Below are the code and all the weights of a small trained network. Each question names an input and a class and asks about switching units off, where a switched-off unit gives its printed mean instead of its output.

import numpy as np


def w(rows, s, z=0):
    codes = np.array(rows[::2]) - 128.0
    scale = np.full(codes.shape[1], s)
    scale[-1] = z or s
    return codes * scale


def f(y):
    return np.maximum(y, 0)


def log_softmax(a):
    a = a - a.max(-1, keepdims=True)
    return a - np.log(np.exp(a).sum(-1, keepdims=True))


def net(x, mask):
    res = np.array(x, float).reshape(1, 7) / 4 @ E
    y = f(res @ A[0][:, :-1].T + A[0][:, -1])
    res = res + np.where(mask, y, B[0][:, -1]) @ B[0][:, :-1]
    return log_softmax(res[-1] @ U[:, :-1].T + U[:, -1])


A, B = {}, {}
E = w([
[167,121,167,254],'x0',
[113,126,143,127],'x1',
[126,127,130,127],'x2',
[45,45,52,180],'x3',
[141,130,118,129],'x4',
[118,128,139,128],'x5',
[207,6,165,95],'x6',
],0.01)
A[0] = w([
[67,136,53,191,189],'n1',
[186,123,122,172,159],'n2',
[144,249,163,77,232],'n3',
[144,92,145,75,158],'n4',
[160,117,138,67,139],'n5',
[104,172,138,227,140],'n6',
[194,171,186,122,243],'n7',
[76,226,106,93,194],'n8',
[104,41,84,155,178],'n9',
[180,158,157,45,165],'n10',
[72,202,64,81,190],'n11',
[87,122,110,49,253],'n12',
[160,57,152,130,153],'n13',
[176,137,157,106,166],'n14',
[118,161,95,187,162],'n15',
[189,152,184,197,165],'n16',
[114,98,116,51,177],'n17',
[148,129,113,137,110],'n18',
[143,67,152,138,138],'n19',
[125,193,121,234,153],'n20',
[110,64,109,223,91],'n21',
[183,150,182,171,168],'n22',
[137,253,143,122,189],'n23',
[164,137,144,115,152],'n24',
[130,30,130,167,117],'n25',
[67,74,81,182,181],'n26',
],0.011,0.0047)
B[0] = w([
[122,186,64,67,209],'n1',
[119,131,162,163,172],'n2',
[153,208,197,197,247],'n3',
[175,88,154,81,173],'n4',
[160,133,186,81,173],'n5',
[110,227,151,24,195],'n6',
[79,97,230,137,221],'n7',
[130,184,116,226,227],'n8',
[203,142,51,148,195],'n9',
[165,143,209,92,207],'n10',
[90,136,37,254,224],'n11',
[181,106,71,127,208],'n12',
[161,97,175,165,183],'n13',
[125,95,204,103,178],'n14',
[93,170,118,77,178],'n15',
[24,86,193,167,204],'n16',
[170,86,79,68,185],'n17',
[134,120,145,127,132],'n18',
[175,106,128,181,170],'n19',
[71,186,169,56,205],'n20',
[191,200,164,145,188],'n21',
[67,76,192,140,192],'n22',
[124,183,164,175,226],'n23',
[115,110,182,109,162],'n24',
[205,154,149,188,186],'n25',
[166,197,62,85,203],'n26',
],0.008,0.013)
U = w([
[179,181,135,218,252],'0',
[47,140,7,149,171],'1',
[155,122,180,1,157],'2',
[194,66,56,87,64],'3',
[11,167,160,129,7],'4',
[93,210,103,8,85],'5',
[44,3,181,173,73],'6',
],0.009,0.0028)

Each question gives the input, the list of numbers given to net, and the class t.
The units are the neurons (one row each of A and B). Each row of codes is followed by its name. A weight is (code - 128) times the scale printed after its matrix; where a second scale follows, it is the last column's (A, B and U).
mask holds one flag per neuron, in row order. A switched-off neuron (its flag False) gives its mean, the last column of its row in B, instead of its output. The means were averaged over made-up inputs and are rounded, as every weight is.
A unit's drop is (log p(t) with every unit on - log p(t) with that unit switched off) / (log p(t) with every unit on - log p(t) with every unit switched off).
The circuit of an input: a set's keep is (log p(t) with only the set's units on - log p(t) with every unit switched off) / (log p(t) with every unit on - log p(t) with every unit switched off). Starting from the 12 units with the biggest drops (on a tie, the unit counted first), units are removed one at a time, each time the one whose removal leaves the highest keep (on an exact tie, the one counted first), for as long as the keep stays at least 0.8.
units of the circuit, in order: the units of the circuit, biggest drop first
most important unit: the unit with the biggest drop
top k neurons: the k neurons with the biggest drops, biggest first
drop of u: that unit's drop, to one decimal
input [1,6,6,6,1,-1,0], class 5: units of the circuit, in order : (n11, n1, n26)
input [8,2,8,0,0,3,1], class 6: units of the circuit, in order : (n16, n22)
input [-1,-1,-8,-2,7,-3,1], class 2: units of the circuit, in order : (n11, n8)
input [8,-1,-2,0,4,-4,1], class 6: units of the circuit, in order : (n16, n22)
input [3,-4,6,1,1,3,-7], class 5: units of the circuit, in order : (n6, n1)
input [-2,1,-5,4,-7,1,-5], class 1: most important unit : n11
input [6,7,-5,-2,-5,1,0], class 4: top 2 neurons : (n6, n20)
input [0,-4,2,2,-7,5,6], class 3: top 3 neurons : (n3, n8, n23)
input [2,1,-6,5,-8,5,-8], class 5: top 2 neurons : (n6, n20)
input [3,1,8,0,-2,2,-6], class 4: drop of n12 : 0.1
input [-8,7,-4,-3,5,4,0], class 0: drop of n11 : 0.4
input [-1,1,-5,4,5,0,-7], class 1: drop of n11 : 0.6
